Below is a small trained network, with its code and all its weights. Each question gives an input and a class and asks what happens when units are switched off, that is, made to give their printed mean instead of their output.

import numpy as np


def w(rows, s, z=0):
    codes = np.array(rows[::2]) - 128.0
    scale = np.full(codes.shape[1], s)
    scale[-1] = z or s
    return codes * scale


def norm(h):
    return h / np.sqrt((h * h).mean(-1, keepdims=True) + 1e-5)


def f(y):
    return np.maximum(y, 0)


def log_softmax(a):
    a = a - a.max(-1, keepdims=True)
    return a - np.log(np.exp(a).sum(-1, keepdims=True))


def net(x, mask):
    res = np.array(x, float).reshape(1, 6) / 4 @ E
    u = 0
    for l in range(2):
        y = f(norm(res) @ A[l][:, :-1].T + A[l][:, -1])
        res = res + np.where(mask[u : u + 6], y, B[l][:, -1]) @ B[l][:, :-1]
        u += 6
    return log_softmax(norm(res)[-1] @ U[:, :-1].T + U[:, -1])


A, B = {}, {}
E = w([
[106,106,146,160,121,147,140,171,130,115,134],'x0',
[27,151,206,187,111,127,81,38,191,175,88],'x1',
[16,206,85,149,74,102,151,179,3,205,198],'x2',
[107,124,141,170,132,147,148,126,122,103,146],'x3',
[48,112,137,103,72,47,94,153,172,38,227],'x4',
[171,147,143,124,141,96,115,116,59,142,145],'x5',
],0.0058)
A[0] = w([
[150,96,177,144,147,140,135,99,154,133,104,62],'L0N1',
[112,89,168,112,153,106,119,135,199,138,163,149],'L0N2',
[93,55,124,146,196,85,89,116,115,94,136,253],'L0N3',
[174,94,99,84,120,118,254,122,103,168,102,142],'L0N4',
[122,179,106,59,82,135,213,146,98,76,120,25],'L0N5',
[161,66,82,129,56,141,88,84,105,81,133,58],'L0N6',
],0.0073,0.0016)
B[0] = w([
[214,212,107,187,181,69,140,94,168,216,140,229],'L0N1',
[231,174,178,151,81,132,40,183,38,172,203,245],'L0N2',
[183,65,160,101,107,73,22,74,166,91,126,233],'L0N3',
[55,153,82,242,157,103,117,191,124,7,91,255],'L0N4',
[147,139,141,158,156,134,152,161,161,253,221,212],'L0N5',
[87,33,106,70,174,236,102,127,82,66,193,183],'L0N6',
],0.0056,0.0038)
A[1] = w([
[156,139,79,125,100,117,173,170,98,131,172,191],'L1N1',
[90,144,74,158,127,106,136,121,86,202,105,5],'L1N2',
[204,77,96,162,103,190,111,157,140,43,112,184],'L1N3',
[118,73,154,185,85,146,118,74,79,156,103,190],'L1N4',
[161,1,122,100,195,81,125,177,115,94,157,53],'L1N5',
[82,157,154,96,94,28,151,173,164,136,165,117],'L1N6',
],0.0065,0.0012)
B[1] = w([
[192,182,181,116,254,148,190,141,215,121,166,217],'L1N1',
[71,45,105,127,102,217,96,171,120,104,107,212],'L1N2',
[163,99,99,76,103,134,207,109,56,99,89,254],'L1N3',
[156,107,68,98,119,154,58,185,139,186,72,186],'L1N4',
[46,99,117,52,15,139,164,105,153,168,105,231],'L1N5',
[82,170,169,157,151,86,141,34,126,89,111,227],'L1N6',
],0.0074,0.005)
U = w([
[191,104,74,121,141,154,243,99,83,59,31,15],'0',
[134,70,135,28,59,130,169,128,116,87,162,249],'1',
[113,159,82,181,188,185,186,220,64,112,130,126],'2',
[85,202,152,117,156,70,216,111,165,102,254,87],'3',
[196,136,131,190,161,137,110,80,170,203,56,96],'4',
[160,123,193,147,84,76,39,102,177,70,140,221],'5',
[43,118,103,160,106,194,98,147,71,201,70,114],'6',
[21,185,173,203,91,66,98,77,86,115,151,62],'7',
],0.0085,0.0012)

Each question gives the input, the list of numbers given to net, and the class t.
The units are the neurons (one row each of A and B). Each row of codes is followed by its name. A weight is (code - 128) times the scale printed after its matrix; where a second scale follows, it is the last column's (A, B and U).
mask holds one flag per neuron, layer by layer. A switched-off neuron (its flag False) gives its mean, the last column of its row in B, instead of its output. The means were averaged over made-up inputs and are rounded, as every weight is.
A unit's drop is (log p(t) with every unit on - log p(t) with that unit switched off) / (log p(t) with every unit on - log p(t) with every unit switched off).
The circuit of an input: a set's keep is (log p(t) with only the set's units on - log p(t) with every unit switched off) / (log p(t) with every unit on - log p(t) with every unit switched off). Starting from all 12 units, units are removed one at a time, each time the one whose removal leaves the highest keep (on an exact tie, the one counted first), for as long as the keep stays at least 0.8.
circuit, biggest first: the units of the circuit, biggest drop first
unit that matters most: the unit with the biggest drop
k most important neurons: the k neurons with the biggest drops, biggest first
top k neurons in layer l: the k neurons of layer l with the biggest drops, biggest first
input [5,7,-1,7,0,0], class 4: unit that matters most -> L1N4
input [-4,-7,7,-3,4,2], class 3: circuit, biggest first -> [L1N1; L1N6]
input [-1,-7,7,-4,4,-1], class 3: circuit, biggest first -> [L1N1; L1N6]
input [-1,-5,5,2,3,6], class 3: 2 most important neurons -> [L1N1; L1N6]
input [-8,-6,2,-5,-7,5], class 2: 2 most important neurons -> [L0N4; L0N3]
input [-4,-3,-3,7,1,-4], class 1: 3 most important neurons -> [L1N5; L0N6; L0N3]
input [7,-4,8,8,2,0], class 3: 2 most important neurons -> [L1N1; L1N6]
input [2,-1,-8,6,1,-5], class 1: circuit, biggest first -> [L1N5; L0N6]
input [-8,0,2,-8,-3,-3], class 2: circuit, biggest first -> [L0N4; L1N5]
input [6,-7,8,0,7,0], class 3: circuit, biggest first -> [L1N1; L1N6]
input [0,7,2,-5,0,0], class 6: top 2 neurons in layer 1 -> [L1N4; L1N2]
input [2,-1,2,-6,-1,4], class 2: 2 most important neurons -> [L1N2; L0N4]
input [5,-4,1,-6,1,-3], class 3: 2 most important neurons -> [L0N5; L1N1]
input [-1,-3,1,-5,2,1], class 3: 2 most important neurons -> [L0N5; L1N1]
input [-7,-3,-6,4,2,0], class 1: circuit, biggest first -> [L1N5]
input [8,-6,4,-7,7,5], class 3: top 2 neurons in layer 1 -> [L1N1; L1N6]
